Here is a tiny trained network, its code and every weight. The questions are about switching its units off for an input and a class, where a switched-off unit gives its printed mean instead of its output.

import numpy as np


def w(rows, s, z=0):
    codes = np.array(rows[::2]) - 128.0
    scale = np.full(codes.shape[1], s)
    scale[-1] = z or s
    return codes * scale


def f(y):
    return np.maximum(y, 0)


def log_softmax(a):
    a = a - a.max(-1, keepdims=True)
    return a - np.log(np.exp(a).sum(-1, keepdims=True))


def net(x, mask):
    res = np.array(x, float).reshape(1, 5) / 4 @ E
    y = f(res @ A[0][:, :-1].T + A[0][:, -1])
    res = res + np.where(mask, y, B[0][:, -1]) @ B[0][:, :-1]
    return log_softmax(res[-1] @ U[:, :-1].T + U[:, -1])


A, B = {}, {}
E = w([
[129,92,32,107,94],'x0',
[62,149,185,88,21],'x1',
[133,172,170,42,87],'x2',
[254,193,67,117,133],'x3',
[111,241,71,226,88],'x4',
],0.0063)
A[0] = w([
[89,67,152,90,211,145],'N1',
[107,189,178,255,170,172],'N2',
[176,107,118,141,186,121],'N3',
[134,43,190,123,175,161],'N4',
[95,135,67,147,106,142],'N5',
[180,167,131,147,192,142],'N6',
[188,153,120,35,128,179],'N7',
[150,121,16,186,149,163],'N8',
[101,201,173,98,67,186],'N9',
[236,151,114,120,153,170],'N10',
[105,113,184,83,73,254],'N11',
[128,193,119,135,60,128],'N12',
[103,127,106,199,165,150],'N13',
[145,99,183,129,161,160],'N14',
],0.0095,0.0051)
B[0] = w([
[54,35,139,116,116,203],'N1',
[108,180,119,223,187,242],'N2',
[176,106,79,90,113,183],'N3',
[89,36,111,66,136,210],'N4',
[164,82,62,111,98,185],'N5',
[187,177,113,109,131,198],'N6',
[134,164,89,124,199,210],'N7',
[174,129,25,85,122,255],'N8',
[67,78,163,94,209,234],'N9',
[196,176,53,114,184,230],'N10',
[35,123,178,163,254,250],'N11',
[79,44,120,72,161,202],'N12',
[153,179,60,153,146,197],'N13',
[129,91,117,88,140,178],'N14',
],0.008,0.0071)
U = w([
[161,129,190,149,68,3],'0',
[173,84,94,105,113,96],'1',
[149,148,164,142,69,7],'2',
[112,125,105,158,80,172],'3',
[162,253,107,152,169,171],'4',
[29,65,160,133,160,188],'5',
],0.012,0.0027)

Each question gives the input, the list of numbers given to net, and the class t.
The units are the neurons (one row each of A and B). Each row of codes is followed by its name. A weight is (code - 128) times the scale printed after its matrix; where a second scale follows, it is the last column's (A, B and U).
mask holds one flag per neuron, in row order. A switched-off neuron (its flag False) gives its mean, the last column of its row in B, instead of its output. The means were averaged over made-up inputs and are rounded, as every weight is.
A unit's drop is (log p(t) with every unit on - log p(t) with that unit switched off) / (log p(t) with every unit on - log p(t) with every unit switched off).
The circuit of an input: a set's keep is (log p(t) with only the set's units on - log p(t) with every unit switched off) / (log p(t) with every unit on - log p(t) with every unit switched off). Starting from the 12 units with the biggest drops (on a tie, the unit counted first), units are removed one at a time, each time the one whose removal leaves the highest keep (on an exact tie, the one counted first), for as long as the keep stays at least 0.8.
circuit, biggest first: the units of the circuit, biggest drop first
top k neurons: the k neurons with the biggest drops, biggest first
drop of u: that unit's drop, to one decimal
input [2,8,-2,8,-7], class 5: circuit, biggest first -> (N11)
input [0,7,1,7,2], class 5: circuit, biggest first -> (N12 N9)
input [-3,4,-1,8,-6], class 4: circuit, biggest first -> (N7 N10)
input [2,-1,-7,-8,8], class 4: circuit, biggest first -> (N2 N13)
input [0,5,0,4,5], class 5: circuit, biggest first -> (N12 N9)
input [4,-4,-8,-6,-1], class 1: circuit, biggest first -> (N11 N8)
input [7,5,3,6,-6], class 4: circuit, biggest first -> (N7 N4)
input [5,3,5,6,8], class 1: top 4 neurons -> (N12 N2 N5 N11)
input [-7,1,8,5,-4], class 5: top 2 neurons -> (N9 N11)
input [6,-7,-6,-2,3], class 4: top 3 neurons -> (N13 N4 N12)
input [2,8,-2,6,5], class 5: top 2 neurons -> (N12 N9)
input [-1,7,1,6,4], class 5: drop of N12 -> 0.3
input [4,-7,-8,-8,0], class 1: drop of N11 -> 0.4
input [8,2,5,0,2], class 5: drop of N9 -> 0.1
input [4,-6,-5,-1,-3], class 1: drop of N14 -> 0.0
input [3,7,8,8,-6], class 5: circuit, biggest first -> (N11)
